Below are the code and all the weights of a small trained network. Each question names an input and a class and asks about switching units off, where a switched-off unit gives its printed mean instead of its output.

import numpy as np


def w(rows, s, z=0):
    codes = np.array(rows[::2]) - 128.0
    scale = np.full(codes.shape[1], s)
    scale[-1] = z or s
    return codes * scale


def norm(h):
    return h / np.sqrt((h * h).mean(-1, keepdims=True) + 1e-5)


def f(y):
    return np.maximum(y, 0)


def log_softmax(a):
    a = a - a.max(-1, keepdims=True)
    return a - np.log(np.exp(a).sum(-1, keepdims=True))


def net(x, mask):
    res = np.array(x, float).reshape(1, 3) / 4 @ E
    u = 0
    for l in range(2):
        y = f(norm(res) @ A[l][:, :-1].T + A[l][:, -1])
        res = res + np.where(mask[u : u + 10], y, B[l][:, -1]) @ B[l][:, :-1]
        u += 10
    return log_softmax(norm(res)[-1] @ U[:, :-1].T + U[:, -1])


A, B = {}, {}
E = w([
[139,254,61,142],'x0',
[175,214,251,168],'x1',
[41,102,141,40],'x2',
],0.0067)
A[0] = w([
[105,92,122,94,65],'L0N0',
[79,99,158,80,11],'L0N1',
[110,154,124,171,201],'L0N2',
[99,132,92,9,137],'L0N3',
[92,122,161,75,182],'L0N4',
[106,55,142,72,89],'L0N5',
[110,157,52,113,128],'L0N6',
[59,176,117,146,43],'L0N7',
[120,200,191,137,126],'L0N8',
[109,167,104,107,2],'L0N9',
],0.015,0.0059)
B[0] = w([
[87,104,187,102,174],'L0N0',
[65,106,59,163,172],'L0N1',
[177,173,119,76,205],'L0N2',
[119,101,70,11,254],'L0N3',
[138,139,98,208,230],'L0N4',
[85,63,159,79,228],'L0N5',
[173,47,97,114,217],'L0N6',
[211,151,187,1,158],'L0N7',
[165,195,200,93,249],'L0N8',
[172,197,99,54,143],'L0N9',
],0.0095,0.007)
A[1] = w([
[137,95,204,167,223],'L1N0',
[206,171,68,129,168],'L1N1',
[173,165,115,106,2],'L1N2',
[71,160,112,83,104],'L1N3',
[142,169,13,137,138],'L1N4',
[107,254,148,198,191],'L1N5',
[67,12,193,134,200],'L1N6',
[153,51,86,156,201],'L1N7',
[176,126,143,192,69],'L1N8',
[141,174,214,165,75],'L1N9',
],0.014,0.0046)
B[1] = w([
[134,249,135,177,193],'L1N0',
[135,54,83,180,226],'L1N1',
[92,167,67,169,162],'L1N2',
[173,45,145,20,164],'L1N3',
[195,101,151,217,183],'L1N4',
[120,100,224,97,225],'L1N5',
[24,193,85,194,254],'L1N6',
[95,152,172,164,214],'L1N7',
[112,127,54,77,150],'L1N8',
[149,121,232,48,206],'L1N9',
],0.011,0.0089)
U = w([
[73,189,130,189,83],'0',
[225,61,52,9,3],'1',
[231,51,66,206,88],'2',
[206,173,215,96,228],'3',
[49,48,70,42,79],'4',
],0.016,0.0051)

Each question gives the input, the list of numbers given to net, and the class t.
The units are the neurons (one row each of A and B). Each row of codes is followed by its name. A weight is (code - 128) times the scale printed after its matrix; where a second scale follows, it is the last column's (A, B and U).
mask holds one flag per neuron, layer by layer. A switched-off neuron (its flag False) gives its mean, the last column of its row in B, instead of its output. The means were averaged over made-up inputs and are rounded, as every weight is.
A unit's drop is (log p(t) with every unit on - log p(t) with that unit switched off) / (log p(t) with every unit on - log p(t) with every unit switched off).
most important unit: the unit with the biggest drop
top k neurons: the k neurons with the biggest drops, biggest first
top k neurons in layer l: the k neurons of layer l with the biggest drops, biggest first
drop of u: that unit's drop, to one decimal
input [6,-5,-1], class 2: most important unit => L1N4
input [-3,1,-2], class 0: top 2 neurons => (L0N8, L1N6)
input [-6,-2,2], class 0: top 2 neurons => (L1N6, L0N4)
input [-5,-7,-5], class 0: top 2 neurons => (L0N3, L1N6)
input [-3,2,4], class 0: top 3 neurons => (L1N6, L0N4, L0N2)
input [-2,-1,-5], class 2: top 2 neurons in layer 0 => (L0N5, L0N8)
input [-8,6,0], class 0: top 2 neurons in layer 1 => (L1N6, L1N0)
input [3,-4,2], class 1: top 2 neurons => (L0N3, L1N6)
input [6,-4,1], class 1: top 3 neurons in layer 0 => (L0N3, L0N4, L0N7)
input [-5,1,-6], class 0: top 2 neurons in layer 0 => (L0N8, L0N7)
input [7,-4,0], class 1: top 2 neurons in layer 1 => (L1N6, L1N0)
input [2,-8,-5], class 2: drop of L1N3 => 0.0
input [5,-6,2], class 1: drop of L0N3 => 0.2
input [8,2,2], class 1: drop of L0N3 => -0.1
input [7,-6,3], class 1: most important unit => L0N3
